Here is a tiny trained network, its code and every weight. The questions are about switching its units off for an input and a class, where a switched-off unit gives its printed mean instead of its output.

import numpy as np


def w(rows, s, z=0):
    codes = np.array(rows[::2]) - 128.0
    scale = np.full(codes.shape[1], s)
    scale[-1] = z or s
    return codes * scale


def f(y):
    return y / 2 * (1 + np.tanh(0.7978845608 * (y + 0.044715 * y**3)))


def log_softmax(a):
    a = a - a.max(-1, keepdims=True)
    return a - np.log(np.exp(a).sum(-1, keepdims=True))


def net(x, mask):
    res = np.array(x, float).reshape(1, 3) / 4 @ E
    y = f(res @ A[0][:, :-1].T + A[0][:, -1])
    res = res + np.where(mask, y, B[0][:, -1]) @ B[0][:, :-1]
    return log_softmax(res[-1] @ U[:, :-1].T + U[:, -1])


A, B = {}, {}
E = w([
[154,204,175,135,183,172,96,9,151],'x0',
[165,179,206,45,66,104,158,166,163],'x1',
[140,121,143,108,119,57,54,76,24],'x2',
],0.014)
A[0] = w([
[83,149,137,161,189,198,146,126,154,112],'N0',
[106,43,125,149,131,71,136,212,135,229],'N1',
[120,118,127,131,111,188,206,168,200,1],'N2',
[115,143,131,150,134,198,192,181,184,205],'N3',
[97,166,120,168,158,206,128,97,183,177],'N4',
[182,156,191,133,161,134,106,66,144,181],'N5',
[163,110,137,69,82,39,132,174,110,74],'N6',
[42,106,86,149,121,113,112,249,109,54],'N7',
[172,206,150,105,191,153,57,117,146,9],'N8',
[148,114,150,128,141,85,64,105,57,36],'N9',
[124,119,196,41,112,97,141,119,186,3],'N10',
[168,145,136,90,105,57,93,141,117,134],'N11',
[135,102,70,185,216,166,135,97,156,167],'N12',
[145,119,176,99,55,77,96,137,87,105],'N13',
[125,113,104,151,128,129,227,139,220,162],'N14',
[180,191,212,180,149,149,89,70,151,25],'N15',
[172,89,120,112,115,71,89,64,94,237],'N16',
[95,95,136,124,68,99,141,132,71,42],'N17',
[76,120,63,187,119,112,104,113,110,27],'N18',
[79,157,128,169,197,186,174,123,185,156],'N19',
[122,168,104,164,164,176,169,110,126,65],'N20',
[64,158,106,195,191,209,103,99,159,168],'N21',
[82,100,61,151,153,154,61,130,123,186],'N22',
[82,177,79,144,177,171,87,82,114,93],'N23',
[116,180,103,150,134,141,146,182,196,173],'N24',
[106,13,105,128,116,117,155,164,141,9],'N25',
[117,76,148,130,135,109,137,152,130,159],'N26',
[97,70,48,198,192,136,97,122,79,22],'N27',
[83,46,56,212,150,162,78,98,107,209],'N28',
[161,160,154,138,109,143,121,143,172,18],'N29',
[131,167,159,114,138,141,96,104,111,170],'N30',
[93,148,88,167,177,202,99,97,191,168],'N31',
[100,165,147,124,131,163,153,150,101,53],'N32',
[80,95,83,151,185,78,107,91,74,181],'N33',
],0.012,0.0076)
B[0] = w([
[123,88,169,159,130,89,102,177,94,176],'N0',
[152,207,89,101,90,177,157,89,140,223],'N1',
[196,229,2,19,29,159,60,187,57,182],'N2',
[98,144,108,161,123,231,194,56,222,209],'N3',
[173,83,164,123,130,77,91,154,94,197],'N4',
[81,105,107,180,149,153,208,69,174,202],'N5',
[195,129,173,80,103,98,57,193,48,195],'N6',
[31,132,110,195,171,168,214,58,200,200],'N7',
[212,220,14,104,44,214,117,97,139,170],'N8',
[88,121,121,181,183,219,250,77,238,188],'N9',
[89,128,115,177,162,247,243,28,176,168],'N10',
[149,135,152,75,122,107,72,167,98,177],'N11',
[140,59,163,129,162,104,98,123,93,216],'N12',
[163,118,190,101,131,79,66,186,96,187],'N13',
[126,108,67,128,112,179,214,79,165,199],'N14',
[104,225,25,146,106,185,161,65,143,190],'N15',
[112,198,67,90,81,119,105,154,101,216],'N16',
[145,115,150,110,121,106,72,166,88,161],'N17',
[189,188,71,85,70,123,120,138,70,174],'N18',
[115,70,179,112,165,73,79,184,69,196],'N19',
[71,54,127,139,156,129,156,161,105,158],'N20',
[155,39,171,130,146,40,82,191,89,218],'N21',
[150,109,101,150,121,167,190,94,178,205],'N22',
[145,70,206,159,173,69,71,165,114,191],'N23',
[147,129,98,155,131,172,201,71,176,183],'N24',
[118,22,186,161,207,127,133,109,115,174],'N25',
[191,157,135,81,104,97,48,166,79,156],'N26',
[187,249,14,62,36,152,124,123,116,221],'N27',
[93,171,100,172,132,228,223,33,180,255],'N28',
[84,60,106,153,198,172,211,52,200,141],'N29',
[91,149,104,164,152,136,169,95,174,171],'N30',
[139,57,184,100,146,73,66,155,86,205],'N31',
[98,166,90,149,95,138,200,100,218,127],'N32',
[109,136,133,143,170,155,196,115,159,222],'N33',
],0.0087,0.022)
U = w([
[69,83,128,184,203,145,183,84,176,99],'0',
[164,204,61,60,53,142,120,119,120,137],'1',
[127,52,202,76,160,16,9,220,38,253],'2',
],0.011,0.0032)

Each question gives the input, the list of numbers given to net, and the class t.
The units are the neurons (one row each of A and B). Each row of codes is followed by its name. A weight is (code - 128) times the scale printed after its matrix; where a second scale follows, it is the last column's (A, B and U).
mask holds one flag per neuron, in row order. A switched-off neuron (its flag False) gives its mean, the last column of its row in B, instead of its output. The means were averaged over made-up inputs and are rounded, as every weight is.
A unit's drop is (log p(t) with every unit on - log p(t) with that unit switched off) / (log p(t) with every unit on - log p(t) with every unit switched off).
unit that matters most: the unit with the biggest drop
top k neurons: the k neurons with the biggest drops, biggest first
drop when u is switched off: that unit's drop, to one decimal
input [8,6,-1], class 0: unit that matters most	N5
input [-4,-8,3], class 1: top 3 neurons	[N27, N18, N1]
input [-7,-4,2], class 1: top 3 neurons	[N27, N1, N18]
input [7,-1,7], class 0: top 4 neurons	[N9, N5, N27, N2]
input [0,-7,3], class 1: top 4 neurons	[N27, N18, N7, N5]
input [-4,-8,1], class 1: top 4 neurons	[N27, N18, N1, N5]
input [4,6,-7], class 0: top 2 neurons	[N27, N29]
input [8,5,0], class 0: top 3 neurons	[N5, N27, N2]
input [0,-6,6], class 1: top 3 neurons	[N27, N16, N18]
input [-5,-8,1], class 1: top 4 neurons	[N27, N18, N1, N5]
input [0,-7,5], class 1: top 4 neurons	[N27, N18, N16, N7]
input [0,-7,7], class 1: top 3 neurons	[N27, N16, N18]
input [7,-2,8], class 0: top 2 neurons	[N9, N5]
input [2,7,-2], class 0: top 2 neurons	[N27, N10]
input [2,6,-1], class 0: top 2 neurons	[N27, N10]
input [-4,-7,3], class 1: top 4 neurons	[N27, N18, N1, N5]
input [4,-3,0], class 2: drop when N3 is switched off	0.1
input [-2,-6,7], class 1: drop when N27 is switched off	5.7
input [6,4,-1], class 0: drop when N2 is switched off	0.1
input [0,-8,8], class 1: drop when N27 is switched off	9.2
